Here is a tiny trained network, its code and every weight. The questions are about switching its units off for an input and a class, where a switched-off unit gives its printed mean instead of its output.

import numpy as np


def w(rows, s, z=0):
    codes = np.array(rows[::2]) - 128.0
    scale = np.full(codes.shape[1], s)
    scale[-1] = z or s
    return codes * scale


def norm(h):
    return h / np.sqrt((h * h).mean(-1, keepdims=True) + 1e-5)


def f(y):
    return y / 2 * (1 + np.tanh(0.7978845608 * (y + 0.044715 * y**3)))


def log_softmax(a):
    a = a - a.max(-1, keepdims=True)
    return a - np.log(np.exp(a).sum(-1, keepdims=True))


def net(x, mask):
    res = np.array(x, float).reshape(1, 4) / 4 @ E
    u = 0
    for l in range(4):
        y = f(norm(res) @ A[l][:, :-1].T + A[l][:, -1])
        res = res + np.where(mask[u : u + 8], y, B[l][:, -1]) @ B[l][:, :-1]
        u += 8
    return log_softmax(norm(res)[-1] @ U[:, :-1].T + U[:, -1])


A, B = {}, {}
E = w([
[108,103,99,82,151,74,165,100,164,255,64,174],'x0',
[107,55,2,70,51,168,101,101,114,62,89,213],'x1',
[177,119,111,73,69,114,110,181,19,171,104,46],'x2',
[43,30,153,95,90,177,104,187,164,195,222,107],'x3',
],0.0051)
A[0] = w([
[218,187,78,164,124,52,254,111,113,56,37,128,90],'L0N0',
[90,188,101,118,39,113,103,120,67,151,104,54,63],'L0N1',
[83,100,138,71,118,197,111,94,66,69,82,159,64],'L0N2',
[126,119,45,91,54,199,99,46,131,143,98,202,121],'L0N3',
[133,187,162,136,127,158,168,94,94,81,38,124,50],'L0N4',
[134,148,116,113,125,145,123,203,194,106,76,97,1],'L0N5',
[154,149,148,69,86,121,91,201,44,194,89,99,151],'L0N6',
[76,149,169,187,148,149,136,56,225,115,152,227,127],'L0N7',
],0.0032,0.0054)
B[0] = w([
[197,73,155,107,183,160,53,149,127,159,160,179,220],'L0N0',
[89,102,145,160,145,183,138,58,137,140,75,134,106],'L0N1',
[112,140,160,90,151,107,156,52,123,132,166,96,117],'L0N2',
[158,136,158,119,118,73,121,99,184,93,177,58,224],'L0N3',
[127,122,100,99,193,203,75,112,107,174,137,163,107],'L0N4',
[63,213,125,124,58,124,143,19,45,188,95,254,58],'L0N5',
[73,69,180,195,143,87,128,134,162,73,65,96,224],'L0N6',
[113,37,183,156,125,117,117,153,69,116,39,76,250],'L0N7',
],0.0056,0.0024)
A[1] = w([
[61,112,129,107,113,154,176,175,159,142,169,84,122],'L1N0',
[136,99,131,182,150,102,97,165,174,62,133,59,126],'L1N1',
[68,131,144,194,129,107,203,86,208,72,112,196,4],'L1N2',
[66,150,68,55,156,96,178,65,104,245,86,197,69],'L1N3',
[159,200,186,154,154,107,188,150,155,191,158,97,87],'L1N4',
[99,235,131,169,48,181,102,146,103,67,178,137,59],'L1N5',
[129,135,100,105,150,115,126,83,203,245,89,129,108],'L1N6',
[117,103,3,65,45,134,117,125,122,65,111,214,38],'L1N7',
],0.0048,0.0034)
B[1] = w([
[254,168,126,152,142,114,54,69,114,153,109,215,225],'L1N0',
[141,65,106,79,173,109,207,110,120,162,122,184,254],'L1N1',
[103,84,173,150,141,167,95,119,131,90,69,110,148],'L1N2',
[173,150,66,231,76,40,172,221,164,74,169,105,168],'L1N3',
[88,157,124,22,105,88,139,43,172,98,163,117,195],'L1N4',
[127,133,60,211,120,51,201,162,164,123,147,132,159],'L1N5',
[140,128,140,167,72,95,166,215,94,17,172,160,194],'L1N6',
[99,187,123,39,109,106,140,2,192,115,179,51,222],'L1N7',
],0.006,0.0034)
A[2] = w([
[80,142,148,180,141,210,154,105,181,112,93,187,3],'L2N0',
[71,246,182,113,148,123,140,92,146,161,161,97,86],'L2N1',
[151,151,100,85,48,130,131,151,18,172,70,34,64],'L2N2',
[52,71,145,105,61,177,75,172,146,188,210,154,11],'L2N3',
[116,164,77,200,145,222,151,156,71,32,236,97,35],'L2N4',
[167,239,107,119,151,129,125,97,105,87,3,177,19],'L2N5',
[115,129,118,116,216,160,100,217,141,141,107,113,156],'L2N6',
[96,119,111,132,110,155,121,181,193,184,169,107,45],'L2N7',
],0.0057,0.0028)
B[2] = w([
[78,132,147,154,155,123,54,205,136,124,68,76,141],'L2N0',
[102,125,96,81,40,170,125,74,100,113,132,82,169],'L2N1',
[6,71,190,210,254,153,75,139,215,62,100,170,198],'L2N2',
[200,212,54,179,202,125,58,95,104,157,123,140,251],'L2N3',
[131,135,95,149,43,17,164,215,168,141,97,165,215],'L2N4',
[136,136,55,180,128,169,57,154,153,217,203,118,210],'L2N5',
[104,112,68,100,79,128,154,68,100,133,109,137,168],'L2N6',
[141,196,80,187,158,133,126,133,110,97,130,107,154],'L2N7',
],0.0064,0.0026)
A[3] = w([
[176,95,138,105,90,90,211,175,116,110,149,195,186],'L3N0',
[3,121,173,191,164,199,122,111,175,100,57,212,3],'L3N1',
[202,188,61,181,190,159,54,122,103,190,158,169,47],'L3N2',
[115,207,202,150,127,118,189,142,147,196,139,82,70],'L3N3',
[148,164,119,133,116,158,74,153,119,193,126,130,71],'L3N4',
[162,107,141,8,72,127,132,70,107,117,127,163,182],'L3N5',
[181,101,132,105,113,150,66,143,113,174,168,191,80],'L3N6',
[113,209,213,136,149,133,162,110,99,170,165,73,66],'L3N7',
],0.0059,0.0036)
B[3] = w([
[109,211,129,153,81,160,168,190,64,237,83,100,209],'L3N0',
[52,38,138,160,223,94,33,171,77,98,102,15,177],'L3N1',
[205,204,149,177,157,202,85,96,123,195,184,228,253],'L3N2',
[117,122,24,97,42,168,106,98,156,75,147,148,162],'L3N3',
[203,110,102,150,129,126,73,128,139,106,138,137,137],'L3N4',
[88,174,210,59,128,209,165,115,67,140,146,122,193],'L3N5',
[168,193,141,98,170,147,113,106,61,143,55,159,161],'L3N6',
[125,70,30,21,97,155,97,67,194,3,162,187,158],'L3N7',
],0.0052,0.005)
U = w([
[101,136,103,9,89,134,143,18,173,56,196,104,148],'0',
[222,175,105,183,186,157,60,109,127,166,168,192,240],'1',
[50,23,173,177,213,108,98,162,134,78,66,97,120],'2',
[135,173,89,200,48,50,216,229,139,120,130,134,122],'3',
[119,132,184,74,133,197,205,125,26,199,89,135,2],'4',
],0.011,0.0016)

Each question gives the input, the list of numbers given to net, and the class t.
The units are the neurons (one row each of A and B). Each row of codes is followed by its name. A weight is (code - 128) times the scale printed after its matrix; where a second scale follows, it is the last column's (A, B and U).
mask holds one flag per neuron, layer by layer. A switched-off neuron (its flag False) gives its mean, the last column of its row in B, instead of its output. The means were averaged over made-up inputs and are rounded, as every weight is.
A unit's drop is (log p(t) with every unit on - log p(t) with that unit switched off) / (log p(t) with every unit on - log p(t) with every unit switched off).
The circuit of an input: a set's keep is (log p(t) with only the set's units on - log p(t) with every unit switched off) / (log p(t) with every unit on - log p(t) with every unit switched off). Starting from the 12 units with the biggest drops (on a tie, the unit counted first), units are removed one at a time, each time the one whose removal leaves the highest keep (on an exact tie, the one counted first), for as long as the keep stays at least 0.8.
circuit, biggest first: the units of the circuit, biggest drop first
k most important neurons: the k neurons with the biggest drops, biggest first
top k neurons in layer l: the k neurons of layer l with the biggest drops, biggest first
drop of u: that unit's drop, to one decimal
input [8,7,4,1], class 3: circuit, biggest first	[L1N3]
input [8,7,-6,-5], class 3: 2 most important neurons	[L1N3; L1N6]
input [-2,-6,8,8], class 1: circuit, biggest first	[L2N3; L1N0]
input [-6,-5,-7,-6], class 2: 3 most important neurons	[L1N0; L2N3; L0N7]
input [-4,-6,4,6], class 0: 3 most important neurons	[L3N7; L0N0; L1N4]
input [-1,4,-4,-3], class 0: 2 most important neurons	[L0N6; L2N2]
input [-4,-8,-5,8], class 0: 3 most important neurons	[L1N4; L3N7; L2N1]
input [4,5,-6,-1], class 2: 2 most important neurons	[L1N2; L0N7]
input [4,-5,5,0], class 0: 2 most important neurons	[L1N4; L0N7]
input [-1,1,2,3], class 4: 3 most important neurons	[L1N0; L1N1; L0N6]
input [4,-6,-6,0], class 0: 2 most important neurons	[L1N4; L0N6]
input [-2,3,0,1], class 4: top 2 neurons in layer 3	[L3N5; L3N0]
input [-5,0,5,6], class 1: 2 most important neurons	[L2N3; L0N7]
input [-3,5,-1,7], class 1: circuit, biggest first	[L2N3]
input [8,-8,-6,-4], class 0: top 2 neurons in layer 3	[L3N7; L3N3]
input [-7,2,-5,-6], class 3: 2 most important neurons	[L2N4; L1N0]
input [-3,-7,8,7], class 2: 3 most important neurons	[L2N2; L1N7; L0N6]
input [-7,-2,-6,-6], class 3: top 2 neurons in layer 2	[L2N4; L2N3]
input [7,0,5,1], class 3: 2 most important neurons	[L1N3; L0N7]
input [-6,-4,6,2], class 2: circuit, biggest first	[L2N2]
input [-5,7,-8,-3], class 2: top 2 neurons in layer 1	[L1N2; L1N4]
input [8,-5,2,8], class 1: top 3 neurons in layer 1	[L1N0; L1N1; L1N5]
input [3,-1,2,3], class 4: top 2 neurons in layer 0	[L0N6; L0N0]
input [5,-8,-1,-7], class 0: top 2 neurons in layer 1	[L1N4; L1N0]
input [4,0,5,1], class 2: drop of L2N2	0.4
